The elements form a tree under base. A name lists the branches taken from the top; the branches are § + $ *. The symbol ~ goes to the parent.

In the rows, 1.54 stands for zero.

Start at a row and follow the symbols one at a time.
Answer with the element's row; about right is enough.
start  0.74   1.86   1.87   1.25   2.04   1.71   2.05   1.23   1.39   2.22   0.87   2.46   0.52   1.54
~
 0.84   1.87   1.93   1.18   1.96   1.83   2.01   1.46   1.25   2.15   1.11   2.64   0.46   1.58
~
 0.98   2.14   1.70   1.35   1.83   1.83   1.96   1.53   1.41   2.35   1.17   2.54   0.34   1.71
$
 0.85   2.29   1.53   1.71   1.60   1.88   2.01   1.75   1.32   2.45   1.10   2.49   0.56   1.47
+
 0.77   2.42   1.31   1.55   1.62   2.10   1.96   1.88   1.36   2.48   1.25   2.19   0.64   1.27
~
 0.85   2.32   1.54   1.69   1.60   1.89   2.02   1.73   1.37   2.44   1.10   2.47   0.60   1.48
+
 0.76   2.43   1.32   1.53   1.63   2.11   1.98   1.86   1.32   2.50   1.22   2.23   0.70   1.29
~
 0.86   2.31   1.53   1.71   1.62   1.90   1.99   1.74   1.32   2.42   1.07   2.48   0.58   1.51
$
 0.72   2.23   1.43   1.72   1.72   1.74   1.97   1.61   1.45   2.42   0.84   2.32   0.64   1.44
~
 0.84   2.28   1.48   1.68   1.63   1.90   2.03   1.72   1.36   2.46   1.10   2.50   0.56   1.49
*
 0.84   2.38   1.54   1.64   1.57   1.63   2.22   1.61   1.48   2.34   1.43   2.75   0.76   1.35
~
 0.85   2.34   1.50   1.62   1.57   1.88   2.01   1.75   1.37   2.43   1.13   2.50   0.58   1.46
§
 0.89   2.16   1.40   1.62   1.45   1.85   2.16   1.77   1.31   2.60   0.98   2.49   0.78   1.52
~
 0.82   2.27   1.52   1.67   1.62   1.84   2.03   1.73   1.34   2.46   1.13   2.50   0.61   1.45
$
 0.73   2.23   1.45   1.74   1.74   1.75   1.95   1.63   1.46   2.45   0.82   2.35   0.64   1.45
~
 0.85   2.29   1.53   1.68   1.63   1.88   2.02   1.74   1.32   2.44   1.11   2.49   0.60   1.50
*
 0.85   2.40   1.50   1.66   1.56   1.66   2.19   1.57   1.47   2.33   1.41   2.75   0.79   1.38
~
 0.85   2.28   1.52   1.68   1.59   1.86   2.07   1.78   1.36   2.44   1.12   2.51   0.59   1.52
~
 1.01   2.17   1.72   1.36   1.87   1.82   1.97   1.57   1.45   2.33   1.19   2.53   0.34   1.68
$
 0.83   2.32   1.52   1.66   1.57   1.91   2.06   1.77   1.36   2.46   1.12   2.50   0.57   1.49
~
 1.01   2.14   1.69   1.33   1.82   1.85   1.95   1.59   1.43   2.37   1.18   2.55   0.37   1.67
~
 1.12   2.01   1.97   1.26   1.78   1.76   1.57   2.22   1.40   2.15   0.86   2.40   0.37   1.57
§
 1.21   1.79   2.01   0.90   2.32   1.65   1.35   2.07   1.92   2.10   0.64   1.77   0.75   0.74
$
 1.05   1.92   1.76   1.29   1.99   1.63   1.42   2.39   1.79   2.15   0.52   1.66   1.08   0.44
*
 1.04   2.07   1.89   1.08   1.92   1.30   1.61   2.26   1.96   1.97   0.90   1.90   1.39   0.20
~
 1.04   1.92   1.75   1.33   1.99   1.65   1.38   2.37   1.79   2.12   0.50   1.62   1.08   0.43
+
 1.02   2.06   1.54   1.17   1.97   1.93   1.37   2.40   1.76   2.15   0.85   1.35   1.17   0.35
~
 1.01   1.93   1.78   1.30   1.95   1.69   1.39   2.39   1.77   2.13   0.54   1.63   1.09   0.43
+
 0.99   2.07   1.56   1.16   1.97   1.90   1.36   2.42   1.72   2.12   0.83   1.31   1.20   0.34
~
 1.06   1.96   1.74   1.31   2.00   1.68   1.37   2.43   1.76   2.16   0.50   1.63   1.11   0.48
~
 1.16   1.78   2.01   0.91   2.35   1.63   1.37   2.05   1.90   2.07   0.64   1.78   0.75   0.75
$
 1.04   1.94   1.73   1.30   1.97   1.63   1.41   2.40   1.76   2.12   0.50   1.61   1.09   0.42
§
 1.10   1.72   1.66   1.27   1.78   1.62   1.50   2.45   1.71   2.33   0.42   1.68   1.33   0.46
~
 1.06   1.93   1.77   1.30   1.97   1.65   1.39   2.38   1.75   2.15   0.55   1.65   1.10   0.44
~
 1.16   1.84   1.99   0.90   2.35   1.64   1.36   2.05   1.87   2.10   0.60   1.78   0.76   0.75
~
 1.07   1.98   1.95   1.26   1.79   1.76   1.58   2.22   1.41   2.17   0.82   2.36   0.35   1.58
~
 1.95   1.37   2.28   2.13   1.74   1.93   1.04   1.76   1.00   1.34   1.46   2.08   0.38   2.32
$
 1.09   1.96   1.98   1.24   1.77   1.77   1.58   2.21   1.43   2.17   0.79   2.45   0.35   1.58
*
 1.39   1.81   1.81   1.23   1.17   1.78   1.76   2.46   0.97   2.05   0.62   2.33   0.66   1.91
~
 1.10   1.98   2.00   1.28   1.77   1.77   1.63   2.25   1.38   2.15   0.84   2.43   0.35   1.60
~
 1.94   1.37   2.33   2.16   1.73   1.95   1.00   1.80   1.06   1.32   1.44   2.06   0.35   2.36
$
 1.09   1.99   1.99   1.28   1.80   1.77   1.60   2.21   1.42   2.16   0.87   2.42   0.31   1.54
+
 0.83   2.04   1.86   1.42   1.74   1.54   1.31   2.61   1.67   1.94   0.99   2.34   0.49   1.59
*
 0.86   2.13   1.71   1.48   1.87   1.59   1.46   2.09   1.74   2.32   1.34   2.31   0.17   1.71
*
 0.85   2.24   1.85   1.32   1.85   1.31   1.66   1.95   1.86   2.20   1.65   2.51   0.32   1.66
~
 0.87   2.16   1.73   1.47   1.90   1.54   1.44   2.13   1.75   2.30   1.33   2.33   0.20   1.67
+
 0.80   2.33   1.56   1.34   1.90   1.81   1.40   2.16   1.79   2.34   1.46   2.02   0.24   1.50
~
 0.87   2.19   1.71   1.47   1.89   1.58   1.44   2.08   1.79   2.27   1.36   2.30   0.18   1.69
§
 0.91   2.12   1.61   1.36   1.68   1.54   1.53   2.23   1.72   2.48   1.29   2.39   0.32   1.74
~
 0.89   2.13   1.69   1.51   1.90   1.57   1.44   2.10   1.81   2.34   1.35   2.30   0.24   1.66
~
 0.81   2.05   1.86   1.44   1.73   1.55   1.33   2.62   1.67   1.96   1.02   2.38   0.46   1.56
+
 0.70   1.75   2.13   1.16   1.90   1.56   1.49   2.52   1.54   1.76   0.92   2.42   0.62   1.45
~
 0.83   2.00   1.87   1.45   1.69   1.56   1.37   2.61   1.69   1.98   0.99   2.36   0.49   1.57
+
 0.69   1.73   2.18   1.16   1.89   1.51   1.53   2.48   1.53   1.74   0.90   2.43   0.62   1.43
$
 0.58   1.74   2.03   1.31   2.03   1.40   1.46   2.33   1.60   1.81   0.65   2.30   0.65   1.37
~
 0.71   1.78   2.14   1.16   1.91   1.51   1.49   2.50   1.51   1.76   0.92   2.42   0.64   1.42
+
 0.59   1.87   2.05   0.99   1.91   1.84   1.41   2.52   1.52   1.90   1.13   2.17   0.63   1.23
~
 0.69   1.74   2.15   1.17   1.90   1.56   1.52   2.52   1.49   1.76   0.89   2.38   0.62   1.44
$
 0.59   1.74   2.04   1.29   1.99   1.41   1.48   2.26   1.67   1.77   0.58   2.26   0.65   1.37
~
 0.71   1.72   2.14   1.19   1.93   1.58   1.52   2.47   1.52   1.78   0.89   2.44   0.60   1.43
~
 0.81   1.98   1.88   1.45   1.71   1.56   1.36   2.62   1.68   1.98   0.99   2.38   0.49   1.54
*
 0.89   2.18   1.72   1.49   1.89   1.56   1.45   2.05   1.78   2.31   1.35   2.31   0.23   1.70
*
 0.85   2.27   1.86   1.32   1.81   1.31   1.63   1.93   1.88   2.20   1.65   2.54   0.36   1.63
~
 0.90   2.17   1.74   1.47   1.92   1.57   1.44   2.05   1.77   2.30   1.35   2.31   0.20   1.70
+
 0.80   2.32   1.58   1.28   1.91   1.85   1.40   2.14   1.76   2.40   1.48   2.02   0.30   1.50
~
 0.90   2.11   1.72   1.49   1.87   1.56   1.46   2.05   1.78   2.32   1.32   2.28   0.21   1.67
+
 0.78   2.32   1.53   1.31   1.92   1.80   1.41   2.18   1.76   2.32   1.47   2.03   0.30   1.50
~
 0.87   2.16   1.72   1.47   1.92   1.57   1.45   2.04   1.79   2.34   1.37   2.33   0.21   1.66
+
 0.83   2.33   1.57   1.34   1.95   1.81   1.40   2.20   1.78   2.33   1.49   2.02   0.31   1.50
~
 0.88   2.19   1.71   1.49   1.87   1.52   1.48   2.07   1.74   2.34   1.32   2.30   0.21   1.66
*
 0.86   2.26   1.83   1.32   1.80   1.30   1.66   1.93   1.88   2.17   1.64   2.52   0.35   1.66
~
 0.88   2.13   1.69   1.45   1.88   1.54   1.45   2.06   1.80   2.33   1.32   2.27   0.25   1.66
+
 0.80   2.30   1.56   1.32   1.91   1.82   1.43   2.14   1.75   2.35   1.48   2.04   0.27   1.47
~
 0.89   2.19   1.72   1.50   1.90   1.56   1.44   2.06   1.76   2.33   1.36   2.33   0.19   1.65
~
 0.84   2.00   1.86   1.44   1.76   1.55   1.36   2.61   1.66   1.95   1.03   2.37   0.51   1.57
~
 1.12   1.94   1.95   1.29   1.79   1.79   1.58   2.21   1.44   2.17   0.81   2.41   0.30   1.58
$
 0.98   2.16   1.69   1.37   1.83   1.78   1.96   1.55   1.44   2.35   1.19   2.58   0.37   1.70
~
 1.10   1.99   1.96   1.28   1.78   1.79   1.58   2.20   1.42   2.18   0.83   2.42   0.33   1.58
$
 0.95   2.14   1.73   1.37   1.82   1.83   1.91   1.58   1.48   2.37   1.19   2.57   0.33   1.70
$
 0.84   2.29   1.51   1.65   1.55   1.87   2.01   1.75   1.32   2.47   1.10   2.46   0.56   1.49
$
 0.72   2.29   1.46   1.76   1.73   1.76   1.98   1.62   1.46   2.45   0.84   2.40   0.61   1.45
~
 0.84   2.31   1.56   1.67   1.58   1.87   2.01   1.73   1.33   2.46   1.11   2.48   0.62   1.50
§
 0.93   2.21   1.40   1.65   1.47   1.85   2.14   1.76   1.31   2.60   0.97   2.51   0.77   1.49
~
 0.85   2.32   1.51   1.66   1.60   1.88   1.97   1.74   1.33   2.44   1.09   2.51   0.59   1.47
$
 0.75   2.24   1.46   1.72   1.72   1.75   1.96   1.60   1.45   2.45   0.84   2.32   0.59   1.42
~
 0.85   2.29   1.51   1.70   1.58   1.87   2.04   1.74   1.37   2.43   1.08   2.50   0.60   1.50
*
 0.86   2.38   1.54   1.65   1.52   1.64   2.20   1.58   1.48   2.35   1.40   2.74   0.76   1.40
~
 0.84   2.29   1.49   1.68   1.57   1.92   2.00   1.75   1.35   2.44   1.10   2.49   0.58   1.45
~
 0.99   2.17   1.72   1.36   1.85   1.79   1.91   1.57   1.46   2.33   1.17   2.60   0.37   1.69
~
 1.07   1.98   1.96   1.27   1.79   1.78   1.58   2.23   1.45   2.15   0.83   2.39   0.32   1.59
+
 0.82   2.07   1.87   1.42   1.70   1.54   1.31   2.59   1.67   1.96   1.00   2.39   0.48   1.55
$
 0.79   2.13   1.65   1.82   1.48   1.53   1.39   2.88   1.61   1.91   0.95   2.21   0.81   1.36
~
 0.82   2.04   1.87   1.42   1.76   1.61   1.33   2.57   1.65   1.99   1.05   2.38   0.49   1.53
+
 0.70   1.74   2.19   1.20   1.92   1.57   1.52   2.50   1.54   1.79   0.90   2.42   0.66   1.42
*
 0.72   1.79   2.23   1.05   1.82   1.26   1.63   2.40   1.65   1.59   1.35   2.68   0.82   1.38
~
 0.69   1.74   2.16   1.15   1.92   1.54   1.51   2.50   1.51   1.77   0.91   2.39   0.67   1.47
$
 0.60   1.71   2.04   1.33   2.00   1.39   1.44   2.28   1.63   1.75   0.63   2.28   0.67   1.40
~
 0.69   1.75   2.14   1.16   1.87   1.54   1.50   2.48   1.53   1.78   0.91   2.41   0.63   1.44
§
 0.75   1.65   2.02   1.04   1.72   1.52   1.64   2.63   1.44   1.89   0.71   2.41   0.82   1.50
~
 0.71   1.77   2.15   1.17   1.90   1.51   1.48   2.48   1.52   1.78   0.89   2.39   0.65   1.42
~
 0.83   2.03   1.85   1.42   1.70   1.55   1.36   2.58   1.68   1.98   0.97   2.39   0.48   1.55
~
 1.11   1.96   2.01   1.28   1.78   1.80   1.57   2.22   1.43   2.21   0.83   2.43   0.32   1.59
§
 1.20   1.77   1.98   0.95   2.34   1.64   1.35   2.07   1.88   2.09   0.61   1.77   0.74   0.69
§
 1.26   1.88   1.83   0.59   2.10   1.50   1.29   2.25   2.25   2.02   0.69   1.65   1.15   0.74
+
 1.22   2.02   1.66   0.55   2.11   1.74   1.31   2.37   2.11   2.02   0.87   1.35   1.27   0.67
~
 1.26   1.83   1.83   0.59   2.12   1.50   1.29   2.24   2.24   2.02   0.65   1.65   1.17   0.76
$
 1.12   1.87   1.75   0.71   2.18   1.43   1.29   2.10   2.22   1.99   0.40   1.52   1.15   0.80
~
 1.25   1.85   1.79   0.55   2.14   1.54   1.27   2.26   2.24   2.00   0.68   1.68   1.14   0.74
§
 1.34   1.72   1.70   0.52   1.96   1.51   1.45   2.35   2.23   2.13   0.54   1.65   1.33   0.77
~
 1.25   1.86   1.84   0.61   2.13   1.55   1.25   2.29   2.28   2.01   0.66   1.70   1.16   0.73
*
 1.29   1.89   1.90   0.43   2.02   1.25   1.40   2.15   2.42   1.78   1.03   1.89   1.42   0.62
~
 1.24   1.86   1.79   0.60   2.12   1.56   1.26   2.25   2.25   2.03   0.68   1.70   1.15   0.74
§
 1.31   1.73   1.71   0.57   1.99   1.45   1.44   2.30   2.19   2.19   0.56   1.71   1.35   0.75
~
 1.26   1.86   1.84   0.58   2.16   1.54   1.27   2.26   2.29   2.01   0.67   1.71   1.13   0.73
~
 1.14   1.85   1.98   0.89   2.37   1.66   1.33   2.04   1.88   2.08   0.62   1.78   0.72   0.73
~
 1.08   1.97   1.97   1.27   1.79   1.74   1.57   2.22   1.40   2.16   0.80   2.42   0.32   1.59
+
 0.81   2.03   1.89   1.42   1.72   1.56   1.32   2.60   1.68   1.99   0.99   2.35   0.47   1.54
~
 1.12   2.01   1.98   1.29   1.78   1.78   1.59   2.24   1.41   2.18   0.85   2.38   0.34   1.59
+
 0.83   2.00   1.88   1.45   1.75   1.55   1.32   2.61   1.67   1.95   1.00   2.36   0.46   1.54
*
 0.90   2.18   1.72   1.50   1.86   1.55   1.48   2.03   1.77   2.31   1.34   2.32   0.19   1.67
*
 0.86   2.21   1.78   1.33   1.78   1.31   1.62   1.95   1.87   2.17   1.66   2.53   0.34   1.64
~
 0.86   2.13   1.73   1.47   1.89   1.55   1.44   2.08   1.77   2.29   1.30   2.32   0.17   1.68
~
 0.84   2.03   1.88   1.40   1.70   1.56   1.32   2.59   1.67   1.99   0.97   2.39   0.46   1.57
*
 0.86   2.14   1.70   1.42   1.90   1.59   1.43   2.05   1.79   2.29   1.31   2.32   0.25   1.68
+
 0.79   2.34   1.55   1.31   1.92   1.83   1.41   2.18   1.76   2.38   1.51   1.99   0.30   1.49
~
 0.88   2.14   1.74   1.50   1.87   1.54   1.44   2.06   1.80   2.30   1.30   2.36   0.22   1.65
~
 0.83   2.00   1.88   1.40   1.68   1.54   1.36   2.62   1.72   1.99   1.00   2.34   0.51   1.57
+
 0.71   1.72   2.12   1.17   1.88   1.55   1.51   2.49   1.51   1.77   0.87   2.43   0.64   1.44
+
 0.60   1.88   2.05   1.01   1.93   1.86   1.42   2.50   1.54   1.87   1.15   2.13   0.70   1.21
~
 0.71   1.78   2.16   1.16   1.90   1.55   1.49   2.48   1.50   1.73   0.89   2.46   0.63   1.44
*
 0.73   1.78   2.28   1.06   1.81   1.27   1.66   2.42   1.69   1.55   1.30   2.67   0.82   1.37
~
 0.72   1.75   2.18   1.20   1.88   1.53   1.54   2.51   1.53   1.78   0.91   2.44   0.66   1.44
+
 0.61   1.88   2.05   0.98   1.92   1.88   1.44   2.54   1.56   1.88   1.12   2.14   0.69   1.23
~
 0.70   1.73   2.14   1.17   1.91   1.53   1.49   2.50   1.52   1.76   0.89   2.41   0.69   1.46
*
 0.69   1.80   2.24   1.05   1.84   1.31   1.67   2.40   1.68   1.57   1.28   2.72   0.86   1.34
~
 0.71   1.76   2.14   1.14   1.88   1.52   1.51   2.48   1.53   1.78   0.94   2.42   0.62   1.44
$
 0.56   1.66   2.02   1.30   2.01   1.40   1.46   2.27   1.65   1.80   0.62   2.27   0.69   1.36
~
 0.71   1.74   2.14   1.14   1.90   1.52   1.49   2.47   1.53   1.76   0.90   2.41   0.64   1.43
+
 0.57   1.91   2.06   1.00   1.92   1.84   1.43   2.57   1.56   1.91   1.07   2.17   0.70   1.24
~
 0.70   1.74   2.12   1.18   1.87   1.53   1.51   2.53   1.49   1.72   0.90   2.39   0.61   1.50
~
 0.84   1.97   1.87   1.39   1.71   1.53   1.34   2.57   1.68   1.95   1.02   2.43   0.50   1.58
$
 0.77   2.12   1.62   1.81   1.44   1.54   1.37   2.85   1.61   1.90   0.93   2.22   0.82   1.34
+
 0.72   2.22   1.49   1.64   1.45   1.82   1.26   2.87   1.57   2.03   1.17   1.98   0.85   1.16
~
 0.76   2.16   1.61   1.79   1.49   1.54   1.40   2.89   1.56   1.96   0.93   2.21   0.82   1.33
+
 0.71   2.21   1.47   1.65   1.42   1.82   1.32   2.87   1.58   2.00   1.17   1.99   0.86   1.19
~
 0.76   2.15   1.59   1.80   1.41   1.55   1.38   2.86   1.57   1.92   0.92   2.24   0.83   1.29
$
 0.64   2.12   1.51   1.84   1.62   1.42   1.41   2.64   1.68   1.95   0.62   2.08   0.87   1.31
~
 0.77   2.15   1.58   1.79   1.42   1.55   1.41   2.86   1.58   1.93   0.94   2.24   0.81   1.35
*
 0.79   2.23   1.60   1.73   1.37   1.24   1.52   2.85   1.73   1.78   1.29   2.48   1.04   1.21
~
 0.80   2.15   1.59   1.80   1.42   1.55   1.38   2.87   1.59   1.95   0.96   2.23   0.77   1.35
+
 0.68   2.28   1.50   1.64   1.39   1.81   1.27   2.89   1.58   1.96   1.15   1.96   0.89   1.20
~
 0.77   2.17   1.59   1.77   1.43   1.58   1.40   2.84   1.64   1.93   0.97   2.24   0.82   1.30
§
 0.74   1.94   1.51   1.67   1.27   1.52   1.51   2.92   1.54   2.09   0.83   2.27   0.99   1.33
~
 0.80   2.15   1.59   1.78   1.46   1.56   1.36   2.89   1.61   1.96   0.97   2.24   0.82   1.30
~
 0.84   1.99   1.89   1.40   1.71   1.56   1.33   2.59   1.70   1.98   1.00   2.36   0.47   1.56
§
 0.91   2.09   1.78   1.03   1.64   1.50   1.31   2.77   2.06   1.93   0.94   2.19   0.87   1.43
~
 0.85   2.03   1.85   1.40   1.71   1.57   1.33   2.61   1.71   1.98   1.01   2.32   0.51   1.57
*
 0.85   2.14   1.72   1.50   1.89   1.55   1.40   2.08   1.77   2.28   1.34   2.32   0.21   1.68
*
 0.84   2.23   1.84   1.34   1.85   1.29   1.62   1.92   1.89   2.19   1.68   2.53   0.35   1.67
~
 0.88   2.16   1.72   1.45   1.88   1.57   1.44   2.07   1.77   2.31   1.39   2.31   0.20   1.67
+
 0.85   2.29   1.54   1.30   1.91   1.82   1.44   2.19   1.75   2.36   1.50   2.02   0.29   1.48
~
 0.87   2.14   1.72   1.49   1.89   1.55   1.50   2.11   1.76   2.35   1.34   2.32   0.22   1.70
$
 0.76   2.09   1.58   1.62   2.01   1.46   1.46   1.94   1.86   2.31   1.01   2.19   0.29   1.60
~
 0.88   2.16   1.69   1.50   1.90   1.58   1.44   2.07   1.74   2.34   1.35   2.31   0.21   1.66
~
 0.82   2.02   1.89   1.43   1.73   1.56   1.33   2.61   1.71   1.99   1.00   2.37   0.47   1.55
+
 0.69   1.74   2.13   1.17   1.92   1.54   1.50   2.50   1.55   1.77   0.91   2.41   0.65   1.43
+
 0.56   1.91   2.06   1.00   1.89   1.88   1.42   2.53   1.53   1.88   1.16   2.13   0.70   1.21
~
 0.73   1.72   2.14   1.14   1.91   1.54   1.50   2.50   1.52   1.74   0.89   2.40   0.65   1.44
+
 0.57   1.88   2.06   1.01   1.91   1.88   1.47   2.51   1.57   1.89   1.12   2.16   0.68   1.20
~
 0.69   1.74   2.10   1.20   1.90   1.51   1.51   2.53   1.52   1.76   0.89   2.43   0.62   1.43
~
 0.86   2.03   1.86   1.42   1.71   1.61   1.31   2.58   1.68   1.96   1.04   2.36   0.47   1.53
§
 0.91   2.08   1.79   1.07   1.65   1.48   1.32   2.75   2.09   1.97   0.95   2.21   0.84   1.44
+
 0.84   2.21   1.56   0.97   1.65   1.68   1.28   2.81   2.07   1.97   1.05   1.92   0.92   1.20
~
 0.89   2.10   1.77   1.07   1.64   1.51   1.32   2.76   2.07   1.97   0.97   2.18   0.82   1.46
~
 0.81   2.03   1.88   1.43   1.71   1.55   1.35   2.57   1.68   1.97   1.00   2.35   0.48   1.56
+
 0.69   1.74   2.19   1.13   1.90   1.54   1.49   2.47   1.54   1.77   0.89   2.43   0.65   1.47
+
 0.57   1.87   2.05   1.02   1.90   1.85   1.40   2.55   1.57   1.89   1.18   2.19   0.69   1.22
~
 0.67   1.78   2.15   1.15   1.90   1.57   1.51   2.52   1.52   1.77   0.93   2.42   0.60   1.46
~
 0.80   2.03   1.89   1.42   1.74   1.56   1.37   2.58   1.66   1.96   1.01   2.40   0.46   1.55
§
 0.91   2.11   1.78   1.03   1.67   1.49   1.34   2.77   2.04   1.97   0.92   2.22   0.83   1.45
~
 0.81   2.02   1.87   1.44   1.74   1.59   1.30   2.58   1.72   1.98   1.00   2.37   0.45   1.55
~
 1.09   1.95   1.94   1.26   1.83   1.80   1.59   2.21   1.43   2.16   0.83   2.43   0.34   1.60
§
 1.18   1.80   1.98   0.95   2.30   1.65   1.39   2.06   1.94   2.09   0.65   1.79   0.74   0.72
$
 1.03   1.95   1.76   1.30   2.01   1.66   1.39   2.43   1.78   2.14   0.54   1.67   1.09   0.44
§
 1.15   1.72   1.60   1.25   1.75   1.59   1.49   2.44   1.68   2.33   0.42   1.68   1.34   0.45
~
 1.01   1.93   1.74   1.30   2.05   1.65   1.36   2.38   1.72   2.07   0.51   1.62   1.10   0.41
*
 1.02   2.06   1.90   1.07   1.91   1.34   1.61   2.30   2.00   1.98   0.93   1.88   1.38   0.18
~
 1.02   1.96   1.76   1.32   2.00   1.64   1.41   2.38   1.76   2.13   0.53   1.66   1.07   0.50
*
 1.01   2.03   1.93   1.09   1.90   1.29   1.59   2.32   1.97   1.96   0.89   1.90   1.44   0.23
~
 1.02   1.96   1.71   1.31   1.99   1.64   1.41   2.39   1.79   2.14   0.51   1.62   1.08   0.39
+
 1.00   2.06   1.56   1.18   1.97   1.94   1.34   2.43   1.78   2.12   0.84   1.32   1.21   0.33
~
 1.04   1.96   1.75   1.30   1.98   1.62   1.37   2.36   1.77   2.13   0.48   1.65   1.10   0.45
§
 1.14   1.73   1.64   1.20   1.76   1.61   1.50   2.47   1.72   2.29   0.42   1.72   1.31   0.46
~
 1.03   1.94   1.72   1.32   2.01   1.66   1.41   2.34   1.74   2.15   0.53   1.65   1.08   0.43
§
 1.17   1.72   1.66   1.21   1.72   1.63   1.50   2.41   1.72   2.28   0.43   1.70   1.32   0.45
~
 1.06   1.98   1.79   1.29   2.00   1.65   1.40   2.38   1.76   2.14   0.53   1.65   1.09   0.42
*
 1.03   2.04   1.96   1.07   1.93   1.35   1.62   2.30   1.98   1.93   0.88   1.88   1.34   0.19
~
 1.05   1.98   1.71   1.31   2.03   1.66   1.37   2.42   1.79   2.11   0.51   1.64   1.10   0.42
§
 1.16   1.74   1.62   1.22   1.76   1.62   1.49   2.47   1.72   2.32   0.41   1.71   1.35   0.46
~
 1.01   1.95   1.75   1.31   1.96   1.64   1.35   2.42   1.77   2.11   0.52   1.62   1.12   0.44
§
 1.15   1.74   1.65   1.24   1.74   1.61   1.49   2.44   1.69   2.31   0.39   1.70   1.30   0.50
~
 1.04   1.94   1.75   1.30   2.05   1.69   1.43   2.39   1.77   2.14   0.54   1.67   1.07   0.46
~
 1.21   1.81   1.99   0.90   2.35   1.63   1.36   2.05   1.87   2.11   0.65   1.79   0.75   0.78
+
 1.04   1.48   2.23   0.65   2.47   1.55   1.56   1.93   1.64   1.78   0.56   1.77   1.03   0.69
~
 1.18   1.79   2.00   0.96   2.33   1.62   1.40   2.07   1.88   2.12   0.66   1.77   0.71   0.76
$
 1.02   1.92   1.76   1.32   1.98   1.67   1.37   2.40   1.78   2.17   0.55   1.68   1.07   0.46
+
 0.98   2.05   1.54   1.16   1.98   1.92   1.36   2.36   1.76   2.15   0.79   1.33   1.20   0.37
~
 1.03   1.94   1.74   1.35   2.01   1.63   1.43   2.40   1.79   2.17   0.51   1.63   1.12   0.44
